Here is a tiny trained network, its code and every weight. The questions are about switching its units off for an input and a class, where a switched-off unit gives its printed mean instead of its output.

import numpy as np


def w(rows, s, z=0):
    codes = np.array(rows[::2]) - 128.0
    scale = np.full(codes.shape[1], s)
    scale[-1] = z or s
    return codes * scale


def norm(h):
    return h / np.sqrt((h * h).mean(-1, keepdims=True) + 1e-5)


def f(y):
    return np.maximum(y, 0)


def log_softmax(a):
    a = a - a.max(-1, keepdims=True)
    return a - np.log(np.exp(a).sum(-1, keepdims=True))


def net(x, mask):
    res = np.array(x, float).reshape(1, 4) / 4 @ E
    u = 0
    for l in range(3):
        y = f(norm(res) @ A[l][:, :-1].T + A[l][:, -1])
        res = res + np.where(mask[u : u + 7], y, B[l][:, -1]) @ B[l][:, :-1]
        u += 7
    return log_softmax(norm(res)[-1] @ U[:, :-1].T + U[:, -1])


A, B = {}, {}
E = w([
[198,184,26,88,149,50,41,146],'x0',
[122,112,109,125,133,128,133,122],'x1',
[226,121,72,143,129,184,247,213],'x2',
[113,255,86,115,146,178,178,30],'x3',
],0.0067)
A[0] = w([
[222,167,75,78,129,148,195,247,48],'L0N0',
[103,129,151,63,109,171,106,126,83],'L0N1',
[99,148,121,40,109,91,69,70,98],'L0N2',
[150,254,74,82,198,114,140,64,28],'L0N3',
[64,149,119,103,111,22,55,87,103],'L0N4',
[185,72,123,126,106,43,81,198,70],'L0N5',
[228,181,44,96,148,55,43,137,3],'L0N6',
],0.0074,0.0043)
B[0] = w([
[165,108,126,209,196,115,105,64,248],'L0N0',
[111,130,126,115,166,79,129,126,144],'L0N1',
[149,98,162,185,169,113,102,119,221],'L0N2',
[130,93,94,74,2,171,94,155,242],'L0N3',
[179,145,138,180,196,153,94,103,255],'L0N4',
[139,116,134,43,41,162,82,147,237],'L0N5',
[60,210,117,69,223,43,211,218,248],'L0N6',
],0.0091,0.0056)
A[1] = w([
[137,72,144,42,42,146,79,139,22],'L1N0',
[89,145,143,88,113,129,21,122,245],'L1N1',
[96,95,209,138,117,108,211,131,4],'L1N2',
[26,156,159,164,67,152,244,93,120],'L1N3',
[255,114,68,143,166,112,198,113,85],'L1N4',
[51,68,237,139,89,169,229,92,19],'L1N5',
[112,210,79,74,21,190,153,15,41],'L1N6',
],0.0067,0.0027)
B[1] = w([
[133,127,121,113,75,99,126,135,182],'L1N0',
[127,111,110,174,102,186,222,118,253],'L1N1',
[134,131,102,66,198,101,105,175,172],'L1N2',
[157,147,81,104,124,75,145,187,211],'L1N3',
[79,67,228,168,165,135,112,73,208],'L1N4',
[93,225,57,72,183,80,102,161,230],'L1N5',
[141,77,115,140,2,185,106,139,205],'L1N6',
],0.0095,0.0057)
A[2] = w([
[246,145,87,234,170,193,177,127,37],'L2N0',
[196,29,186,56,63,90,67,208,89],'L2N1',
[121,69,132,145,71,116,95,206,84],'L2N2',
[94,137,178,248,207,145,52,14,131],'L2N3',
[220,114,199,233,224,164,161,68,20],'L2N4',
[109,54,145,85,34,142,87,165,33],'L2N5',
[103,175,242,208,161,87,90,2,3],'L2N6',
],0.0065,0.0024)
B[2] = w([
[114,101,180,162,130,120,14,45,183],'L2N0',
[127,132,96,142,14,208,137,45,217],'L2N1',
[112,236,120,133,98,177,175,98,179],'L2N2',
[178,2,224,165,174,107,220,86,253],'L2N3',
[72,114,202,194,172,82,65,65,223],'L2N4',
[102,166,126,100,61,164,165,113,185],'L2N5',
[120,75,182,206,169,138,135,120,206],'L2N6',
],0.0067,0.0066)
U = w([
[132,77,171,181,179,121,117,80,250],'0',
[114,184,93,78,173,80,134,186,70],'1',
[139,129,110,121,7,176,117,107,37],'2',
],0.017,0.0011)

Each question gives the input, the list of numbers given to net, and the class t.
The units are the neurons (one row each of A and B). Each row of codes is followed by its name. A weight is (code - 128) times the scale printed after its matrix; where a second scale follows, it is the last column's (A, B and U).
mask holds one flag per neuron, layer by layer. A switched-off neuron (its flag False) gives its mean, the last column of its row in B, instead of its output. The means were averaged over made-up inputs and are rounded, as every weight is.
A unit's drop is (log p(t) with every unit on - log p(t) with that unit switched off) / (log p(t) with every unit on - log p(t) with every unit switched off).
The circuit of an input: a set's keep is (log p(t) with only the set's units on - log p(t) with every unit switched off) / (log p(t) with every unit on - log p(t) with every unit switched off). Starting from the 12 units with the biggest drops (on a tie, the unit counted first), units are removed one at a time, each time the one whose removal leaves the highest keep (on an exact tie, the one counted first), for as long as the keep stays at least 0.8.
units of the circuit, in order: the units of the circuit, biggest drop first
most important unit: the unit with the biggest drop
k most important neurons: the k neurons with the biggest drops, biggest first
drop of u: that unit's drop, to one decimal
input [4,3,-2,-1], class 1: most important unit : L0N6
input [-3,7,-2,-3], class 1: 2 most important neurons : [L1N5 L0N3]
input [-4,5,-2,5], class 2: 2 most important neurons : [L1N6 L0N6]
input [8,8,8,6], class 0: 2 most important neurons : [L0N0 L1N4]
input [-8,4,1,-8], class 1: 3 most important neurons : [L1N5 L0N3 L1N2]
input [-1,0,4,5], class 2: 4 most important neurons : [L0N3 L1N6 L0N4 L0N2]
input [-5,1,0,8], class 2: 2 most important neurons : [L1N6 L0N6]
input [5,-2,5,1], class 0: 4 most important neurons : [L0N0 L1N4 L1N5 L1N3]
input [4,-1,5,4], class 0: 2 most important neurons : [L0N0 L1N4]
input [-3,3,2,-4], class 2: 2 most important neurons : [L0N6 L2N1]
input [-4,2,4,6], class 2: 2 most important neurons : [L0N6 L1N6]
input [5,-6,8,0], class 0: drop of L0N0 : 3.7
input [2,5,1,3], class 2: drop of L0N3 : 3.0
input [8,4,0,-6], class 1: drop of L1N4 : 0.0
input [1,-3,5,-8], class 2: units of the circuit, in order : [L0N5]
input [6,-5,-3,-3], class 1: drop of L0N6 : 2.7
